Below are the code and all the weights of a small trained network. Each question names an input and a target symbol and asks about switching units off, where a switched-off unit gives its printed mean instead of its output.

import numpy as np


def w(rows, s, z=0):
    codes = np.array(rows[::2]) - 128.0
    scale = np.full(codes.shape[1], s)
    scale[-1] = z or s
    return codes * scale


def f(y):
    return np.maximum(y, 0)


def softmax(a):
    e = np.exp(a - a.max(-1, keepdims=True))
    return e / e.sum(-1, keepdims=True)


def log_softmax(a):
    a = a - a.max(-1, keepdims=True)
    return a - np.log(np.exp(a).sum(-1, keepdims=True))


def net(x, mask):
    ids = ['αβδηθλμξπστφψ'.index(c) for c in x.split()]
    T = len(ids)
    res = E[ids] + P[:T]
    r = res
    for j in range(3):
        rows = slice(2 * j, 2 * j + 2)
        q, k, v = (r @ M[0][rows].T for M in (Q, K, V))
        z = softmax(np.where(np.tri(T) > 0, q @ k.T / 2**0.5, -1e9)) @ v
        o = O[0][rows]
        res = res + np.where(mask[j], z, o[:, -1]) @ o[:, :-1]
    y = f(res @ A[0][:, :-1].T + A[0][:, -1])
    res = res + np.where(mask[3:7], y, B[0][:, -1]) @ B[0][:, :-1]
    return log_softmax(res[-1] @ U[:, :-1].T + U[:, -1])


Q, K, V, O, A, B = {}, {}, {}, {}, {}, {}
E = w([
[160,126,130,89,144],'α',
[204,138,133,89,161],'β',
[35,194,149,70,120],'δ',
[176,102,120,113,111],'η',
[107,205,54,68,177],'θ',
[129,119,150,147,96],'λ',
[99,93,116,97,122],'μ',
[63,108,113,79,121],'ξ',
[167,152,45,118,109],'π',
[108,116,127,84,140],'σ',
[125,171,158,111,145],'τ',
[229,251,154,167,79],'φ',
[123,137,131,98,135],'ψ',
],0.024)
P = w([
[77,51,172,27,157],'0',
[121,61,187,151,250],'1',
[110,106,169,22,121],'2',
[98,108,186,178,209],'3',
[113,152,177,45,85],'4',
[142,115,158,156,233],'5',
[127,166,165,51,69],'6',
[130,131,151,183,192],'7',
[146,180,156,49,80],'8',
[143,129,122,177,202],'9',
[188,165,143,44,96],'10',
[115,140,116,172,181],'11',
],0.013)
Q[0] = w([
[109,103,124,128,114],'head 0',
[82,100,109,253,222],'head 0',
[100,109,157,143,135],'head 1',
[103,118,130,93,55],'head 1',
[129,88,84,124,165],'head 2',
[114,137,124,140,154],'head 2',
],0.016)
K[0] = w([
[83,118,114,138,126],'head 0',
[103,40,245,99,141],'head 0',
[68,155,129,124,107],'head 1',
[158,172,33,187,87],'head 1',
[129,95,120,141,143],'head 2',
[86,89,96,45,105],'head 2',
],0.011)
V[0] = w([
[120,157,247,116,149],'head 0',
[160,77,199,152,76],'head 0',
[95,116,96,116,143],'head 1',
[119,229,64,151,166],'head 1',
[156,183,88,135,16],'head 2',
[96,204,155,144,98],'head 2',
],0.013)
O[0] = w([
[90,95,149,152,182,255],'head 0',
[191,12,159,158,52,67],'head 0',
[145,171,115,152,66,141],'head 1',
[179,161,145,120,146,112],'head 1',
[121,87,103,74,191,59],'head 2',
[91,71,82,100,148,180],'head 2',
],0.011,0.009)
A[0] = w([
[122,105,254,100,134,7],'neuron 0',
[91,136,110,142,138,234],'neuron 1',
[236,59,92,176,141,228],'neuron 2',
[114,206,187,140,209,86],'neuron 3',
],0.0086,0.0016)
B[0] = w([
[222,140,186,175,198,180],'neuron 0',
[230,92,95,198,103,178],'neuron 1',
[9,85,173,134,129,160],'neuron 2',
[164,2,21,109,141,250],'neuron 3',
],0.0079,0.013)
U = w([
[152,124,68,93,110,72],'α',
[156,123,179,46,157,3],'β',
[215,50,99,73,25,96],'δ',
[54,155,148,81,84,149],'η',
[157,189,154,22,86,222],'θ',
[142,218,179,103,163,150],'λ',
[149,129,129,94,100,79],'μ',
[29,151,113,139,164,28],'ξ',
[129,111,117,93,69,105],'π',
[174,140,96,234,167,233],'σ',
[107,201,161,108,150,108],'τ',
[147,88,87,172,113,222],'φ',
[255,99,118,94,86,22],'ψ',
],0.0093,0.0039)

Each question gives the input, a string of symbols that net reads in full, and the target symbol t.
The units are the heads (2 rows each of Q, K, V and O) and the neurons (one row each of A and B). Each row of codes is followed by its name. A weight is (code - 128) times the scale printed after its matrix; where a second scale follows, it is the last column's (O, A, B and U).
mask holds one flag per unit, heads first, then neurons. A switched-off unit (its flag False) gives its mean, the last column of its rows in O or B, instead of its output. The means were averaged over made-up inputs and are rounded, as every weight is.
A unit's drop is (log p(t) with every unit on - log p(t) with that unit switched off) / (log p(t) with every unit on - log p(t) with every unit switched off).
The circuit of an input: a set's keep is (log p(t) with only the set's units on - log p(t) with every unit switched off) / (log p(t) with every unit on - log p(t) with every unit switched off). Starting from all 7 units, units are removed one at a time, each time the one whose removal leaves the highest keep (on an exact tie, the one counted first), for as long as the keep stays at least 0.8.
circuit, biggest first: the units of the circuit, biggest drop first
unit that matters most: the unit with the biggest drop
top k neurons: the k neurons with the biggest drops, biggest first
which heads matter: for each layer, one digit per head in row order, 1 if its drop is at least 0.15 and else 0, layers parted by /
input η δ τ, target σ: circuit, biggest first => (head 0; neuron 0; head 2)
input ξ ξ μ φ ψ π δ α η μ η, target θ: circuit, biggest first => (head 0; neuron 3)
input ξ δ δ η ψ η ξ θ δ δ β, target α: which heads matter => 100
input δ ξ μ ξ φ δ μ σ α, target β: which heads matter => 011
input φ ψ β δ π ξ δ μ δ, target θ: top neuron => (neuron 2)
input σ π η φ τ μ η, target β: circuit, biggest first => (head 1; head 2; neuron 3)
input ξ δ ξ π δ ξ δ δ δ η μ, target θ: circuit, biggest first => (head 0; neuron 3)
input φ φ ξ δ, target σ: which heads matter => 000
input τ φ μ, target β: which heads matter => 010
input δ α α η α η δ φ ψ, target β: circuit, biggest first => (head 1; head 2)
input σ β π δ θ β δ, target α: circuit, biggest first => (neuron 3; head 0; neuron 1)
input φ λ δ δ σ, target β: which heads matter => 110
input ξ θ μ π θ φ λ μ η, target β: circuit, biggest first => (head 2; head 1)
input η δ η η δ β ξ δ ψ δ δ, target ξ: unit that matters most => head 0
input δ δ λ ξ ξ φ θ μ β τ ξ, target α: circuit, biggest first => (neuron 3; head 0; head 1)
input θ δ λ α λ, target α: circuit, biggest first => (head 0; neuron 3)
input λ θ δ π δ, target θ: which heads matter => 110
input δ η φ ψ δ ξ μ, target β: top 3 neurons => (neuron 3; neuron 0; neuron 1)
input τ λ λ ξ τ σ β δ, target σ: which heads matter => 100
input β η τ, target σ: which heads matter => 101
input θ φ τ ξ δ δ δ, target β: which heads matter => 010
